Every row comes from one small tree of marks. The marks that hang from a mark follow it in brackets, in alphabetical order. Every link used is in the known rows. Which tree was each row made from?
Known rows:
buki{durefek{bifova} kopo{dabar riku}}: [ 222 -117 -175 -298 -159  -60 -240  -70  146  156  189    3  -72  -50
   87   35  371  -10  103   -8 -374   16   39   14   33 -371   93  128
  -41 -197 -108 -129 -125 -233   -4 -191  -88 -196 -241   23   10 -203
  -27 -143  -40   91 -146  119  268  153 -136  203  -23  -20  -73  324
  -96   38 -328 -200  245 -125 -165   57]
betik{rava{nudisof{pezurin{dabar}}}}: [  51  109  -79    2  -78  -84  318 -150 -109  -43   -5   29  -37  -23
  -89   -1   26  182  -12  -78  101  -54  -84 -108   66  -80  -87  310
  -75   85   97  -18  -47   62    6 -222   26 -168  -10  136   85   63
   19  -72  -79  139  140   65   50  138 -151  -49  -75  -14   31  150
  -52   24 -124   -2   -2  -11  -12   88]
kopo{buki{durefek} dabar nugin{nisi} riku{lunudo}}: [  41 -207   65 -198 -467  -26 -373 -109  -72 -191  420  225 -107 -241
   56  135  546 -267 -275 -183 -428   98  -76  127  196 -547  361  173
   34   24   22 -226    6 -201  -65 -157  173 -314  -89  -61  -96 -100
 -203   86  -20  -11 -154  -39  245  187 -518  259   29  126  -56   23
 -301  118 -206  166 -110 -230 -264   -7]
nudisof{vavepid{nani rava}}: [ -70   37 -277  172   37 -112  -36 -154  -63  -54   41  122  -42  178
  284    9   27  146  -49  -10  145  -40   -8   71  -10 -189   89   24
 -148  125  -70  -58  143   24  100  -61   47   18   -5  -73    4  -69
 -113   60   47  -96   92  121   37  -56    2   82 -141  -94  -39  -64
  114   -2  259  274 -298  162 -122  191]
pezurin{dabar nudisof{vavepid}}: [ -56   16 -212 -147  144  -59  142  -45 -330  -97  324  -20   70 -138
  -15 -130 -193  263   47 -126   83  -56  -25 -161  127 -134   22  384
 -157   96   94  -79   19   70   73 -179   92  -68  -51 -121   47 -137
   -8  -39  104    2  277   27  -54   -1 -127  -40 -102   41  -76   43
  196  277   16  127 -130  133  -89 -140]
betik{rava{lunudo{zufogo}}}: [-125   93  -17  147   54  -19  209  -58  165  -51  -36   17  -87   29
   29    5    4 -206 -115   17   48 -123   41   86   53 -183 -116   58
   30   29   73   75  -20  133 -103  107  -34  -89   60  -40   36   73
   67  -70   28 -139 -121  135   65   44 -117   87 -161  -12  112   69
 -248  -33  -24    9   11 -155  118  106]
dero{nugin{nisi} zufogo{rava{lunudo vavepid}}}: [-220  119  -13   38  -89  -15  243 -177  -77 -237 -223  184  130  155
  -63 -105  409  -80  -15 -174  284 -120 -194  176   99 -403 -101    6
  144   74  -29  -46  185  -45  -58  300  143 -238  139 -244 -173  188
 -108 -176  -33 -262  168  149    8 -126 -194  140  -90    0 -208   59
 -413 -222 -149  -32   43   14   66   84]
dabar{nugin{dero{zufogo{rava{nudisof}}} nisi}}: [ -10   40   56  -71 -188  159  151 -179 -347 -139 -133   69  132  -11
   90 -214  112  -17   89 -104   28 -133 -150   21  118 -135   94  121
   26  271 -133  -63   34   47  -45 -119  123 -170   25  117 -211   87
 -134   -8   19 -190  127   26   68 -134  -30  149  -25   66  -91  -94
 -376 -323 -184  269  266   38  -63  146]
dero{zufogo{rava{nudisof{pezurin}}}}: [ 122   92   22  -14 -124  132  247 -138 -203  -29 -146  -13  -37   51
  -63   38  332  125   57 -154  251  -22 -162   16    7  -46  -77  107
   99   30  -28    6   32  -39  119  -29    6 -133   18   56 -109   68
  -45    0 -157   42  155  158  136 -104  -67   15  -30 -122  -36   61
 -209 -140  -53  -92  128   29  -50    7]
riku{buki{durefek} lunudo{nisi} nugin}: [ 174   59  -66  417 -254 -288   29   89  -53  -46   14  -26  -77 -106
    9   28  434 -154 -283 -147  -51    1  -88 -152  141   43  117   62
 -102   47  -31 -102   65   67   -9 -372   29 -168 -313  -76 -200   42
 -200  198  244   55  -46  225   50  177   33  234  160   52 -310 -155
 -394 -124  213   14 -236 -260 -132   87]
lunudo{nisi zufogo{vavepid{rava{nudisof}}}}: [ -70   62   -3   83    5   21  -24 -268 -220 -353 -242   56 -137   74
  233  122  -23  -76 -118   24  102 -109   -5   24   87 -339   -8   88
   55  267  -51 -151  -32  140   86 -283   75  175  -48   20 -146  -50
 -228   58  -15 -140  -39  231    3  -86  182  232 -171  -68  -79  -62
 -351   75  191  173   78  -68   62  185]
betik{rava{lunudo{nisi} nudisof{pezurin vavepid}}}: [ -11  189   36   52   88 -136  352 -315  -56 -254 -112  177 -183  -60
  220  140   80    7 -177  -18  334 -250  -68   87  102 -222 -135  305
   16  330   81   -5   97  230  -17  -76  136  -84   -9 -113  119  105
  -33  -74   34   44   95  111   63   47 -234  105 -111   -7  -55   58
 -186  -59   20  -30 -176  -30  153  240]
nani{nudisof vavepid{betik{rava{lunudo}}}}: [-115  -91  -66  -54 -133   23  454  -83  -53   30 -129   -6 -125   57
  154   48 -127 -210 -249   16  -15  -45  120 -111  126 -362  243  208
 -253    3  182   53 -110  202   79    1  123 -131 -107  233  134   48
 -195 -153  227   72   10  -54    4   53 -355   70    2   96   16  -55
   21   -5 -142  145  150  -46  137  196]
dero{nugin{nisi} zufogo{betik rava{lunudo vavepid}}}: [-267   90  -56  119 -154  -28  287 -162 -153 -308 -411  193  169  111
  -67 -111  411  -19    8 -245  262  -20 -139  161  116 -378 -139   20
  162    6  -46  -81  214   33   28  207  144 -148   99 -301 -202  136
 -143 -176  -55 -311  181  200   21 -194 -216  219 -111   -6 -356   52
 -444 -198 -215    3  102  -27  104  233]
riku{kopo nugin{dero nisi}}: [  -4  171 -139  279 -176  -21  117   90 -197   25   80   69  147  -54
  -12 -157  129 -158    4 -102  -32   15 -103  -88  120  -41  193  103
  -12  121 -123 -200   18   83  -24 -455   85 -105 -105   34 -162  122
   14  125  162 -121  381  190  -36 -197   -1  273  144   72 -241  -16
 -257 -231  -54  158 -139   31   62  119]
pezurin{vavepid{betik{rava{lunudo nudisof}}}}: [ -66    5   -5    1   21  -43  186  -65  -44   -4  -62   76   49 -112
  156  -44 -161  -39  -34   -9  121  -76   40    3  135 -398  -18  187
 -314   36  -95   98   -8  213  -11   32   39  -40 -105   83  211   71
  101   10  173  -19   -9   19   51   58 -204   84    4   66  -27   61
  -58   67 -269  154   29 -144  102  250]
nani{nudisof{pezurin{bifova dabar{nugin{dero}}} vavepid}}: [ 107  -27 -258  -93   68  -29  421 -109 -425 -111  228   42  -53  -39
  101 -154 -260  391   60   -8  -23   12  -73 -151   79  -91 -104  608
 -120  286  223  -54  -56  103  -73 -379  242 -224 -236   13  -10 -254
 -108 -234   -6  218  173  -58    2   13 -145  -34  -63   82 -100   46
   48   75 -185  220   37    7 -112   38]
buki{durefek{bifova{nani{nudisof}}} kopo{riku}}: [ 298 -127 -184 -302 -212 -109  -88 -217  123  168  119  -11 -109   10
   65  -58  196   -8   81  -60 -414  -58   37   54   63 -291   75  105
 -151 -137  -16 -141 -223 -255   41 -320  -51 -270 -242  123   21 -238
  -34 -106   58  151  -75  103  232  168 -158  221   66   69  -10  229
  -14  -63 -354 -165  179   63 -170   93]
bifova{nani{nudisof{pezurin} vavepid}}: [ 165  -35 -163    2 -208   36  349 -140 -164  -69  -25   59 -264  109
   71   64 -153   89  -65  -34  -45  -18   18  -74   86 -144   56  150
  -22   56  254 -157  -86  -34  131 -211  200 -155  -41  195  140  -59
 -187 -266  112  156  118  -54   49   54 -294 -100   53  107   71  -14
  152   -5  -33   66   43  251   15   15]
zufogo{betik rava{lunudo nudisof} vavepid{nani}}: [-156  -50   -5  140 -160 -224   13 -170 -253 -183 -315  193  107  -84
  156   45   -5  109   41 -357  193  -47 -133   97   24 -348  -40   61
  -59 -142 -156   18  213  277  136  -63  202   -7 -145  -63  -95   13
 -172  113  -57 -207   -4  108   55 -124 -190  289 -149  106  -81  -86
 -121  -31 -264   95  -32  -12  225  268]
bifova{buki durefek nani{nudisof vavepid}}: [   9 -176 -132 -220 -343   91  300 -248 -135 -199   45   45    1   81
 -157 -126   64  -17 -202  -22 -408 -112   45  130  227 -332  204  -98
   -9 -127   65 -288 -168 -362  138 -394   93 -191  -81  261  109  -98
 -270 -148  464   81  188 -159   46  104 -279 -107  119  128  152 -176
   40 -151  -90   24   48  185  -83   66]
riku{buki kopo nugin{dero nisi}}: [ 118  164 -144  395 -248  -29   36   82 -269  116  180   43  175 -161
  -42 -145  334 -207  -98 -146   10   74 -162 -110  158  118  235   40
  -34   88 -160 -221   53   56   55 -515   58 -148 -191   -3 -147  211
  -25  169  208  -71  361  266    2 -133  -17  189  191   62 -247 -138
 -334 -299   73  119 -175   13  -31   81]
nani{nudisof{pezurin} vavepid}: [ 117  -17 -158  -10 -113   64  390  -68 -187  -39  -88  -15 -284   84
  136  138  -89    2 -172   19   25   73   19 -212   35 -117   32  259
  -22   79  316  -77 -102   36  109  -87  193 -125 -113  192   55  -58
 -272 -257   44  214  142  -39    1  114 -247  -84   13   84  -35  -72
  150   40  -36  -12  142  145   76   26]
nudisof{pezurin{bifova} vavepid{nani rava{lunudo}}}: [  61   77 -381  254   90 -136  114 -221    5  -71  163  255  -91  160
  408  -29   69  308   13   42  284  -60  -43   82   29 -189 -172  323
 -167  300  -82   24  232   80    4  -56  144 -103 -125 -136   -5 -132
    1 -111   13   47   37  224   62  -45 -102   47 -340  -19  -27   85
  200  -78  138  290 -331    3  -76  244]
dabar{nugin{dero{zufogo{betik vavepid{nani}}} nisi}}: [-108  -22 -266  224 -244   72  123 -261 -371 -222  -64  159  189   22
  279 -138   63  109   44 -125 -113  -21   60   29  141 -143   22   72
  -31  150 -220 -158   94  144   10 -187  171   39   39   19 -246   23
 -121  -64   17 -201  144   82   28 -210  -19  188  -88  146 -111 -122
 -290 -248   -2  427  231   83   45  333]
pezurin{vavepid{betik nani rava{lunudo nudisof}}}: [ -62   11 -140   75  -28  -70  -36  -76  -29  -51 -120  233   36    1
  424 -102 -113   44   -1   59   95  -48    6   63  139 -572   90   99
 -363  189 -188   90  131  149   88  -32   75    4 -105  140  175   63
  -72  125  222  -44  -40  148   31  -36 -146  149 -146   86  -88  -79
  127  -82 -159  437  -90  -33  -65  272]
pezurin{dabar durefek{bifova{buki nani}} vavepid}: [  83  -62 -315 -204  -36 -127  -82 -161  -96  -89  516  175  265 -108
 -239 -262 -201  353  147 -145 -139  -34    2  -76  158 -406 -230  237
 -265 -127 -105    0  -43 -171  -63 -379   29 -156 -130  138   66 -338
   43 -107  394   96  138 -141  165  125 -143  -43  -28  183   26  369
  164  158 -421  155   24   27 -163 -143]
vavepid{betik nani{nudisof{pezurin}}}: [ 123  -37 -196   40 -169  100  243  -68 -131   68  -49  160  -83   11
  359   68  -15   62  -11   38  -96  124   57  -26   81 -280   55  174
 -174  135   12   17   41  -47  192 -246   60  -14  -62  211   85   70
  -97   84   78  328   79   89   67 -114 -146   -3  -37    1   36  -64
  169 -139  116  215   34  123 -166  190]
vavepid{betik rava{lunudo{nisi zufogo}}}: [-157   44  -51  146   70  130   -9 -115   99 -155 -282  130  -85   22
  376   17   63 -212  -95  182   -6  -95  116   84  158 -493   96   97
  -80  354 -135   79   61  157   92 -193    9  123    6  -16  -28   22
  -82   93  197  -92 -238  332   15 -193   87  227 -278  -96 -106   11
 -185 -137  170  319   65 -230  -88  182]
buki{durefek{bifova} kopo{nugin}}: [ 196  -75  -59 -131  -97  -91  -88  -46  130   46  -97  -44  -94   85
  144    1  302  -11    5  -33 -371  -10   29  -67  -41 -138   64  227
 -196 -111   69  -86  -76 -210 -104 -196  -73 -200 -291  -88  -74 -185
 -114  -53   23  105 -122  162  138  125 -110  226   24    2 -109  352
 -134  -30 -313 -240  -49 -107 -186   70]
riku{buki{durefek} lunudo{zufogo}}: [ 151   78 -167  298 -119 -150    4   98    0   24  119  -61 -125 -221
   25   28  272 -227 -226  -11  -73   28   -5  -32   39   29 -109  -52
  -48    9   68    2   45 -107   -7 -191  -40 -146 -213   40  -94   25
 -103  129  126  -21 -205  296  157  152   25   58  -30   33 -155 -113
 -340  -97  185  -57   31 -249 -139   30]
pezurin{dabar{nugin} durefek}: [  70  -35 -165  -70   17 -143   33   -1  -82  -20  168   -4  142  -83
 -213 -145 -140  236   19  -90 -201  -35  -41 -259   63 -200  -68  285
  -82   29   12  175  105   36 -102 -241  143 -127  -96   52 -162 -147
  -31  -87  159   35 -117 -155   77   95   93    3  -76  193   42  128
  -69  109 -268  222   67 -181 -120 -269]
vavepid{betik nani rava{lunudo}}: [-130  -13 -198  199  -71  -24  -54  -90  170   47 -120  214   54  106
  425  -67   80  -45  -30   89  -31  -51   81  118  110 -438  210    7
 -262  172 -231  135  175   90  117  -50   14    3    2   92   53   90
  -52  150  197  -38 -150  230   18 -137  -65  154 -250    0    4  -44
  130 -239   72  422 -106  -73 -127  219]
pezurin{bifova{buki{kopo}} dabar durefek vavepid{rava}}: [  11 -152 -483 -196  -59  -93  -52  -76  -47   29  409   22  358  115
 -199 -392  -94  338  163   68 -135  101   -7 -265   54 -293  -95  477
 -504   62 -300   -9  -29  -38  -48 -469   17 -212 -280   -2 -213 -439
   72 -120  270  -39  -30  -72   65  242  102   39 -291  100 -146  317
   69  141 -275  190  -71 -132 -184  -53]
zufogo{betik{rava{lunudo{nisi} nudisof}} vavepid}: [-212    5   50  136 -110 -216  232 -308 -172 -317 -316  103   45  -60
  102  102  -28   -5 -134 -200  180 -138   41   51  125 -231  -42  151
  -56    8  -97  -69   30  380   59 -134  128   78  -88  -87  -44   33
 -109   -9  -15 -164   29   65   -1    5 -163  286  -96   87 -143    2
 -320   51 -184   35   44 -156  352  374]
pezurin{dabar{nugin} nudisof}: [ -16  -65 -112  -84  -29  -13   97   15 -227  -33  193  -50   99  -27
  -66 -227 -235  244   55  -64 -205  -73    2 -261  195 -144  139  350
 -115   79    7   16   -5   56   24 -181   96 -136  -77    8  -42 -127
  -69 -137  112  -13  116  -68  -87  128  -12  -15  -72  166   22   35
   54  180 -204  192   22   -1 -142 -194]
vavepid{betik nani rava{lunudo{nisi zufogo} nudisof}}: [ -59   90   -3   53  -47   61  -38 -173   14 -248 -315  310 -103    1
  531  -17   89 -154 -112  176   11 -128   10  178  172 -614  126   55
  -94  444 -131   56  182  115  131 -254   31  137   -4  147   45  164
 -189  210  212  -33 -161  355   47 -261  -21  278 -286  -12  -62 -129
 -149 -281  156  488  -52  -88 -150  313]
dabar{nugin{dero nisi}}: [ -37    3  -53   41  -86   82   17 -101 -173 -101  -14   96   99  -45
  203 -187 -113  -57   55   29 -153  -86  -15  -30  113  -92   76  127
  -25  292  -97  -69   26   67 -112 -140  150  -87   10   59 -122   16
  -66  -66  109 -133   17  -43  -19  -30   18   85  -46  146  -58  -87
 -166 -217  -92  302  177   21  -33  143]
buki{durefek{bifova} kopo}: [ 170    8 -190 -112  -53 -140  -67  -34  130  149  -75  -73  -29   14
  133  -29  200   10  105   21 -199  -37   54  -73  -49 -100 -108  132
 -200  -87  -67  -25  -52 -190  -78 -201 -122 -161 -255   16  -66 -131
  -31  -98   22   91 -106  197  159  153   56  156  -34  -16 -162  338
  -46 -107 -224 -258   88  -47 -109   94]
vavepid{rava{lunudo nudisof{pezurin}}}: [  30  151  -49   95   13  -98  139 -179  109  -97 -212  118 -120   60
  248  -28   98   11  -50   24  192 -126  -77   66   74 -269   11  200
  -16  327    4   77   79   99   38    4   81 -131  -28   92   87   75
 -154   -9   20   11  -48  246   39   77 -122   61 -217   38  -88    5
   43 -179 -188  101  -17 -101   22   62]
rava{lunudo nudisof{pezurin} vavepid{betik nani}}: [ 202   98  -22  134   60 -104  169 -191  111 -171 -177  414  -52 -182
  443   18   83  -13    5    3  134  -88  -86  207   93 -604  -84  151
   46  339   50  182  409   39   67  -34  208   20  -16  125  241  227
  -86  -27  105   97   41  231   43 -129 -282   24 -103  195   24  -58
  114 -253 -217  132 -128 -108  112  238]
kopo{buki{durefek} nugin{dero{zufogo{vavepid}}}}: [ 118 -156   14  -63 -303  153  -13 -189 -321 -209  121  -26   21  -50
  104  134  488  -28 -270 -192 -262   60  -39  109   58 -171  198  211
  -24  -33   64 -184  -10  -61  -84 -140   78 -244 -146  -23 -211  -54
 -108   41  -72   61  -74  104  115  -12 -308  189   72    0  -31   -3
 -398   -9  -86  172   11 -187  -93   10]
nugin{dero{zufogo{rava{lunudo} vavepid{betik}}} nisi}: [-224   14 -157   77 -103  166  156 -264 -317 -103  -18  116  264 -130
  247  -85  168 -133  113 -192  193 -105  -30  115  131 -320   24  142
 -158  171 -285  -60   37  197   20  -93  146  -95   63   -2 -221  106
   45  107   81 -208   93  197   53 -323 -137  191 -189    1 -113   -3
 -246 -294   -5  275  338  -30  134  215]
nugin{dero{zufogo} nisi}: [ -70  103 -115  -46 -110  204  155 -159 -237 -145   72   93  154  -64
  137 -160  183 -111   72    0   93  -38  -20   94   95   20  -31   36
   -6  276  -81 -169  -39   -3  -52  -86   16  -66  160   73 -155  138
   19   55   41 -105  212  112   27 -226 -102   50  -95   11 -153  -73
 -179 -342   98  265  275  111   -1  146]
durefek{bifova{buki dabar nani}}: [ -81  -85  -89 -158 -265   15  -68 -278  100 -145  328  237  153   21
 -158 -189  106  167  120  -18 -226 -163   -1  203  221 -300  -19  -25
   22 -128 -167 -182  -20 -411   51 -254  -66 -100   87  161  208 -172
 -141  -94  316   76  150   77  134  -15 -227  -27  135  -35  119  276
  142 -149 -291   21   18  166 -159   43]
nugin{dero{zufogo{vavepid{betik nani}}}}: [ -38  -38 -249  122 -127  168  152 -191 -255  -66   93   52  172   -1
  277  -18  151   41   11  -40  -48    3   72  140   80 -125  116   40
 -127   14 -205  -71   35   85   92 -155   28   47    7  149  -88   57
   87  106   46    0  108  154   17 -342  -77  110  -32   -2    0  -78
 -156 -213  172  359  244    2   57  238]
buki{durefek{bifova} kopo{riku}}: [ 253  -89 -202 -196  -76  -82 -241 -147  206  203  109  -46  -55  -50
  106    8  344  -38   42   -8 -345  -18   45  -12    1 -209    5  122
 -119 -156 -111  -46 -126 -200  -11 -177  -94 -171 -259   35  -66 -230
   62  -84   -6  112 -136  188  189  157  -10  232  -12   18  -61  265
  -43  -29 -261 -220  191  -89 -126  114]

Which tree is each row?
[  32 -187  -74 -297 -371   55  141 -109   -8  -34  137   79   20  195
  -76 -232  -17   50   77   58 -516  -53   64  108  120 -394  367   78
    1   46  -84 -220 -129 -189   90 -393   48 -199   -3   41  146 -118
 -283 -244  183  -25  -41 -137  139  165 -197  -19   98   84   85   92
 -161 -119 -248 -162  -44  227 -207  -74]  bifova{buki{kopo{dabar{nugin}}} nani{nudisof}}
[-184  133 -262   30 -304  -60  168 -379 -314 -285 -122  160  102  331
  180  -68  384  130 -121 -124  170  -85  -93  129  144 -339   77   23
  -93  132 -186 -266   26  -42   65   67   74  -79   86   40 -179  197
 -246  -17  -52 -101  243  258   18 -143  -64  182 -118  -17 -182  -50
 -339 -185  126  320   61  228  -75  275]  dero{nugin{nisi} zufogo{vavepid{nani rava{nudisof}}}}
[  -7  139 -213  251  193   94  329 -248  -54 -161  -63  146 -223 -101
  381  217   82  -22 -142   62  179 -107  101   55  115 -383 -198  356
  -20  322   25   30  114  193   68 -213  104   82   -6 -178   95    3
  101  -84  100  100  -27  312  121 -167  -73   84 -188 -150  -13  156
 -193   24  327   73  -77 -109   16  287]  nudisof{pezurin vavepid{betik{rava{lunudo{nisi zufogo}}}}}
[-139   -4 -131  -42   93  -67  267 -143  -84  -26  -94   40  -70   33
  304  -29 -108  -57 -106   -6  125  -61   67   55   88 -446  190  225
 -239  240   70   57  -20  154  107  -60  100  -55  -85    4  121  -38
 -237   56  170   17   13  119   46  -52 -167  114  -83  -39 -138  -77
   93    0  -61  193  -44  -22  -51  120]  nani{nudisof{vavepid{betik rava{lunudo}}}}
[ 173 -204  -83 -277 -400   70  -44  -75   74  -84  166  134   22  126
  -54 -101  357   91   21   -9 -570  -27   51  130   43 -386  311   62
  -53  -60  -50 -339  -76 -310   34 -410  -25 -241  -73  -94   69 -110
 -182  -88  200    8 -163   36  197  152 -292   54   13  -23   59  216
 -200  -64 -143 -207 -187   68 -313  -25]  bifova{buki{durefek kopo{dabar nugin}} nani}
[-135  -69  -70 -167 -170   37  -64 -206   96 -113  277  172  165  -10
 -109 -134  170   88   39   24 -164  -89   -2   98  171 -266  -39   50
   22 -117 -133 -104  -23 -351   20 -137  -89  -64   32  143  129 -165
 -193  -60  249  109  162   96   90   31 -160   -5  100  -64   28  232
  128 -112 -287  -51   96   59 -113   46]  durefek{bifova{buki dabar}}
[ 121  101 -177  144 -161  -50   50 -180  -25  -61 -149  179 -104  179
  322   -3  118  144  -13   33  101  -11  -89   31   42 -189   63   95
  -80  247  -69  -39  127  -48  148 -160   29  -66  -23  209   21   68
 -166   82  -26   86   81  202   51   21  -43   51 -187  -18  -16  -68
  107 -197   74  268 -117  112 -142  203]  vavepid{nani rava{nudisof{pezurin}}}
[ 175 -207   -3 -279 -397   83 -389 -143 -166  -35  330  179  -34 -215
   68   93  399  -33 -135 -112 -387   52  -41   27  194 -605  210  112
  128   59 -132 -151   31 -161  -52 -130  148 -230  -73   21  -97  -48
 -182 -160  -44   30 -217  -63  284  254 -204  134   -6   75   54   -5
 -249  104 -218  205   95 -134 -292  -25]  kopo{buki{durefek} dabar{nugin{nisi}} riku}
[ 124 -188  158 -249 -357  156 -128   61 -251 -207  135   79  -54 -117
  105  111  367  -77 -171  -86 -381  123  -91  104   80 -312  320  229
   58    0  141 -232   25 -146 -105 -207   67 -316 -167   -9  -27  -32
 -194   21  -26   82 -179  -56  171   69 -460  143   47  -20  -55   40
 -305   37 -210  218  -34 -229 -237  -55]  kopo{buki{durefek} dabar nugin{dero}}
[ 183  -78 -165  -78 -134   62  392  -63 -226  -30   40   11 -220  122
   96   41 -125  121 -100   46   65   97   -3 -221   42  -21  -46  361
 -104   92  257  -79 -102   27   45 -123  183 -153 -233  193  -15 -154
 -207 -308   19  237  142  -81   -6   95 -224  -68  -42  104  -30   -5
  164   65  -94   73  120   55   53  103]  nani{nudisof{pezurin{bifova}} vavepid}
[ 278   -2 -176   14 -121 -131 -140  -41   45  229   29  -96    1  -97
   87  -15  385  -36   -8  -27 -140   25  -10  -88   -5   70  -51   57
 -203 -111  -99  -43  -11 -195    8 -238 -134 -188 -316  -23  -44  -31
  -65  -47   68  134 -119  258  184  199   35   55   17  -25 -154  181
 -120 -161  -76 -267   45  -59 -192   46]  riku{buki{durefek{bifova} kopo}}
[  97 -127 -148 -271 -180    5  173  -64 -143  -87  423   14  249  -36
 -180 -248 -122  163  139  -49   49  -43  -97 -209  226  -55 -137  415
 -203    6 -186  -46  145 -194   41 -144   27 -200 -171  126 -190 -220
   58   25  289   62  126 -124   86   30 -107   44 -103  124   20  125
  118  100 -270  382  139 -175  -22  -87]  pezurin{bifova{dabar} durefek nudisof}
[  62  -53 -103  -61 -172 -119   -7  -82   15  -25   39   61   13  -29
    5  -39  118  194   44  -26 -213 -142    2 -108  128 -284 -148  114
  -61 -120  -30  -38   23 -285  -98 -121  -14 -190 -163  132  -13 -139
 -226 -123  163  121  -68  105  174  175  -23  106   89  -15  -41  231
  -21  -44 -403   60  182 -139 -169   55]  buki{durefek{bifova{dabar{nugin}}}}
[-142   41  120    8  -28 -146   41 -151 -276 -329 -389  281  -22 -148
  215   57   63   80  -19 -204  295 -110 -163  132   53 -319  -72  107
   32  138  -50  -15  275  261  141 -175  191   41 -103 -224  -50   15
 -194  127   39 -170   54  100   63 -217 -199  325 -140   -1 -251 -113
 -177  -94  -67  116 -209   49   78  311]  zufogo{betik rava{lunudo{nisi} nudisof{vavepid{nani}}}}
[-241   10 -374  270 -296  -54  217 -244 -231 -226 -266   14  101  414
   77    6  383  258 -140 -151   20   73   47  102  101 -176   86   -8
  -41 -187 -193 -203   41   43  180   45   13    9  -10  -97 -198   -3
 -153  -87 -116 -121  131  260   -6 -187  -23  232  -90  -91 -246    5
 -360  -38  125  265   87   61  -15  319]  dero{nugin zufogo{betik vavepid{nani rava}}}
[  45    5 -188  -20   25  -15   86  -93 -228  -72  243   71   -3   10
  254  -49 -109  117  -18  -81  113  -57   -4   -8   99  -98   72  173
 -127   97  -26  -94  137    4  138  -10   49  -12  -48  -67   36  -50
  -22   47  125  -23  268   25   -8  -54 -137   37  -74   48   12 -106
  169  108  194  205 -213  221  -52   86]  pezurin{nudisof{vavepid{nani}}}
[ 182 -170 -163 -266 -384   52  250 -152 -138  -81  135  107  -60   91
  -45  -67   45   78 -191  -29 -263  -62   88  -16   81 -340  172  -11
 -104  -16  166 -259 -182 -197  102 -297   73 -235 -114  282   70  -88
 -365 -167  367  131   36  -62  101  237 -302  -38   49   92   50 -103
   66  -62  -78  -21   34  210 -139   67]  bifova{buki{durefek} nani{nudisof vavepid}}
[ -69  -83 -110  162   17  137  -16  -76 -228    4 -115  -60   10  -44
   99  130  -44  -52   56 -170   15   45   12  -20   10 -367  -32   99
  -60 -124 -146   17    8  100  129 -182   66   94 -107  -16 -148 -112
   17   69  -29 -117 -123  213   93 -200  153  143 -105 -139   90   83
 -250  168  118   49  179 -127   28  121]  lunudo{zufogo{rava vavepid{betik}}}
[  11  -14 -214   64   70    0    0  -94 -140   -6  100  166    2  -73
  323   55   10  125  -22   -7   33    8   53   94   21 -265   50   69
 -175   77  -84   13  188   28  119 -128   62  142  -36  -45  110    9
   24  100  130   77   63  118   72 -242  -48   45  -13  -63   14  -36
  118    9  270  243 -212  119 -129  231]  nudisof{vavepid{betik nani}}
[ -64  -28 -117 -105 -157   60   -9   10  -92  -32  -34   39   48   12
  184 -170   -2 -103  193  105 -311  -25   -2  -31   69 -210  200  206
  -34  206 -160 -160   32   12  -73 -259  108 -130  -17  -73  -49   -4
  -80 -185    6 -184  -83  -24   76   -8  -41   94  -64   83 -133  119
 -250 -192 -149   69  152   52  -56   51]  buki{kopo{dabar{nugin{dero nisi}}}}
[ -89 -124 -118  -87  -81  -16   18   24 -159  -99  270   98  136  -33
 -133 -154 -186  273  181   71   72   22  -73 -117  129 -119 -272  226
 -225  -91 -131 -124   22  -93  -72  -68   72  -83 -127  -38   30 -217
   61 -123   98    3   83  -92   13   59  -93  -12   47   -5  -60  134
  114  172 -278  230    8  -53    2   90]  pezurin{bifova{dabar} vavepid}
[ -36  -32 -314  -96   57   -1   98  -57 -349  -44  325  111  119 -159
  203 -123 -158  293   62  -88  -13  -10   29 -116  171 -317  109  367
 -302  114  -36  -39  130   50  177 -299   82   13  -63  -24   89  -67
   27   78  206   96  255  101  -25 -163 -144    3 -132   34  -22   11
  274  179  156  355 -176  168 -207   26]  pezurin{dabar nudisof{vavepid{betik nani}}}
[ 262 -107  -56  -73 -319    5 -335 -136 -103   25  255   94  -16 -196
   28   63  542 -124 -199 -272 -242  122 -119  -14  153 -417  139  157
   38   28  -74 -171   -7  -64  -49 -188   78 -200 -129    8 -188  -27
  -69   54   38  113  -52  170  186  168 -133  238   88   39  -22  -79
 -153   62  -39  186 -119  -80 -224   47]  kopo{buki{durefek} riku{nugin{nisi}}}
[  93   90   -9 -118   47 -129   31 -136 -199 -158   36  177  -72  -85
  202    8   -3  131  -52  -60  162  -83 -117  130  -12 -176  -14   59
  -21  158   75  -47  163   15   40  -57   90   54  -41   36  133   78
 -130   85   31   33  155   61   68 -113 -137   50   29   35  -17 -133
   41  -22   50  135 -236  191  -41  164]  rava{nudisof{vavepid{nani}}}
